Here is a tiny trained network, its code and every weight. The questions are about switching its units off for an input and a class, where a switched-off unit gives its printed mean instead of its output.

import numpy as np


def w(rows, s, z=0):
    codes = np.array(rows[::2]) - 128.0
    scale = np.full(codes.shape[1], s)
    scale[-1] = z or s
    return codes * scale


def norm(h):
    return h / np.sqrt((h * h).mean(-1, keepdims=True) + 1e-5)


def f(y):
    return np.maximum(y, 0)


def log_softmax(a):
    a = a - a.max(-1, keepdims=True)
    return a - np.log(np.exp(a).sum(-1, keepdims=True))


def net(x, mask):
    res = np.array(x, float).reshape(1, 8) / 4 @ E
    u = 0
    for l in range(4):
        y = f(norm(res) @ A[l][:, :-1].T + A[l][:, -1])
        res = res + np.where(mask[u : u + 3], y, B[l][:, -1]) @ B[l][:, :-1]
        u += 3
    return log_softmax(norm(res)[-1] @ U[:, :-1].T + U[:, -1])


A, B = {}, {}
E = w([
[137,128,129,132,129,127,129,127,123,123,134],'x0',
[75,26,69,101,76,160,182,118,96,84,219],'x1',
[97,170,121,147,156,111,170,86,138,196,233],'x2',
[113,138,136,85,87,108,72,86,29,181,121],'x3',
[33,25,97,253,224,169,95,147,29,149,112],'x4',
[115,137,191,68,114,221,194,219,81,190,117],'x5',
[121,136,116,122,130,104,128,144,133,129,128],'x6',
[129,126,125,129,124,125,128,139,121,136,128],'x7',
],0.0055)
A[0] = w([
[140,44,94,91,103,144,73,179,118,40,14,38],'0.n1',
[115,78,175,191,167,134,162,164,254,68,156,58],'0.n2',
[60,163,124,180,158,109,182,67,133,200,239,4],'0.n3',
],0.0065,0.0031)
B[0] = w([
[230,129,168,93,177,165,64,143,99,187,254,233],'0.n1',
[39,163,145,194,49,162,109,180,84,202,162,232],'0.n2',
[209,92,185,68,192,149,49,157,96,172,209,252],'0.n3',
],0.0092,0.0044)
A[1] = w([
[95,213,217,163,207,137,86,127,149,126,1,5],'1.n1',
[177,25,111,162,160,112,173,181,152,111,104,61],'1.n2',
[162,123,58,173,109,67,49,31,110,125,161,80],'1.n3',
],0.0054,0.002)
B[1] = w([
[170,223,17,197,110,187,204,3,27,185,175,211],'1.n1',
[73,195,211,33,143,141,153,68,123,71,172,141],'1.n2',
[73,212,78,57,23,174,68,241,110,181,34,253],'1.n3',
],0.0061,0.0031)
A[2] = w([
[103,80,136,120,115,168,137,164,53,176,198,246],'2.n1',
[2,100,107,75,68,194,165,124,110,39,147,139],'2.n2',
[128,38,71,192,220,148,90,152,73,64,55,249],'2.n3',
],0.0059,0.0016)
B[2] = w([
[135,181,90,134,142,129,133,118,112,123,23,254],'2.n1',
[175,178,53,162,157,100,128,120,74,142,77,157],'2.n2',
[111,46,167,103,127,82,78,129,255,100,132,159],'2.n3',
],0.0081,0.0098)
A[3] = w([
[146,156,150,73,61,106,199,102,171,91,118,3],'3.n1',
[145,101,147,195,216,129,141,141,129,168,47,150],'3.n2',
[139,158,1,97,148,155,114,71,60,123,115,106],'3.n3',
],0.0082,0.0026)
B[3] = w([
[47,78,34,40,131,40,98,11,130,59,83,163],'3.n1',
[119,104,65,8,74,66,193,66,148,61,96,213],'3.n2',
[159,200,90,255,118,111,204,177,120,120,116,255],'3.n3',
],0.0071,0.0075)
U = w([
[228,68,246,24,212,167,56,138,122,170,254,225],'0',
[184,184,52,213,138,114,221,117,133,92,104,90],'1',
[109,168,58,103,105,111,151,205,157,112,57,175],'2',
[48,32,71,25,132,34,150,43,195,38,80,125],'3',
[51,169,136,159,19,162,136,197,63,169,61,2],'4',
],0.0073,0.0032)

Each question gives the input, the list of numbers given to net, and the class t.
The units are the neurons (one row each of A and B). Each row of codes is followed by its name. A weight is (code - 128) times the scale printed after its matrix; where a second scale follows, it is the last column's (A, B and U).
mask holds one flag per neuron, layer by layer. A switched-off neuron (its flag False) gives its mean, the last column of its row in B, instead of its output. The means were averaged over made-up inputs and are rounded, as every weight is.
A unit's drop is (log p(t) with every unit on - log p(t) with that unit switched off) / (log p(t) with every unit on - log p(t) with every unit switched off).
The circuit of an input: a set's keep is (log p(t) with only the set's units on - log p(t) with every unit switched off) / (log p(t) with every unit on - log p(t) with every unit switched off). Starting from all 12 units, units are removed one at a time, each time the one whose removal leaves the highest keep (on an exact tie, the one counted first), for as long as the keep stays at least 0.8.
circuit, biggest first: the units of the circuit, biggest drop first
k most important neurons: the k neurons with the biggest drops, biggest first
k most important neurons of layer l: the k neurons of layer l with the biggest drops, biggest first
drop when u is switched off: that unit's drop, to one decimal
input [4,-7,-5,7,-4,-1,4,0], class 1: most important neuron -> 1.n1
input [-5,5,7,-6,-1,5,-6,5], class 0: 3 most important neurons -> 0.n3, 3.n3, 1.n3
input [-2,1,-5,-6,-8,4,4,7], class 3: 2 most important neurons -> 3.n1, 0.n3
input [-6,-4,8,8,-6,-3,-8,5], class 0: circuit, biggest first -> 2.n1, 0.n3
input [0,5,0,-7,-6,1,6,-1], class 4: 2 most important neurons -> 0.n2, 2.n2
input [-7,5,-2,2,-4,4,3,-6], class 1: circuit, biggest first -> 2.n2, 3.n3, 0.n3
input [8,-1,-1,-2,7,2,-4,-2], class 3: circuit, biggest first -> 2.n3, 3.n2
input [2,-8,-3,2,-7,5,2,1], class 1: circuit, biggest first -> 1.n1, 0.n3, 1.n3
input [-3,8,-5,8,2,1,5,6], class 1: circuit, biggest first -> 3.n3, 2.n2
input [-8,-2,-3,-5,0,0,-6,-4], class 4: 3 most important neurons -> 0.n2, 0.n3, 2.n1
input [5,5,-4,0,-7,5,5,-8], class 3: 2 most important neurons -> 3.n1, 0.n2
input [0,0,-7,-5,-8,7,7,-6], class 3: 4 most important neurons -> 3.n1, 0.n3, 3.n3, 1.n3
input [0,5,-2,-3,8,1,7,3], class 3: 4 most important neurons -> 2.n3, 3.n2, 1.n3, 1.n1
input [7,3,6,0,4,0,-8,4], class 0: circuit, biggest first -> 0.n3
input [8,-1,-5,-3,4,-5,-2,-7], class 0: 2 most important neurons -> 0.n1, 3.n3
input [-5,-2,-4,-2,-1,4,-4,-6], class 0: 2 most important neurons -> 0.n1, 3.n3
input [2,-3,1,-4,-7,-1,-3,-6], class 3: circuit, biggest first -> 3.n1, 3.n3
input [-5,-3,0,0,-7,-3,0,-5], class 3: 2 most important neurons -> 3.n1, 2.n1
input [6,1,-3,5,-2,-4,-8,-8], class 4: 2 most important neurons of layer 3 -> 3.n2, 3.n1
input [2,5,-1,1,-1,2,3,1], class 1: most important neuron -> 3.n3
input [-7,2,-3,-5,-4,-3,-3,-2], class 4: 2 most important neurons -> 0.n2, 0.n3
input [6,5,-4,-6,-4,-4,3,5], class 4: drop when 0.n1 is switched off -> 0.2
input [3,-3,-8,-4,7,5,8,-8], class 0: drop when 3.n3 is switched off -> 0.1
input [-2,-1,4,-1,-8,2,-6,2], class 3: drop when 3.n1 is switched off -> 0.5
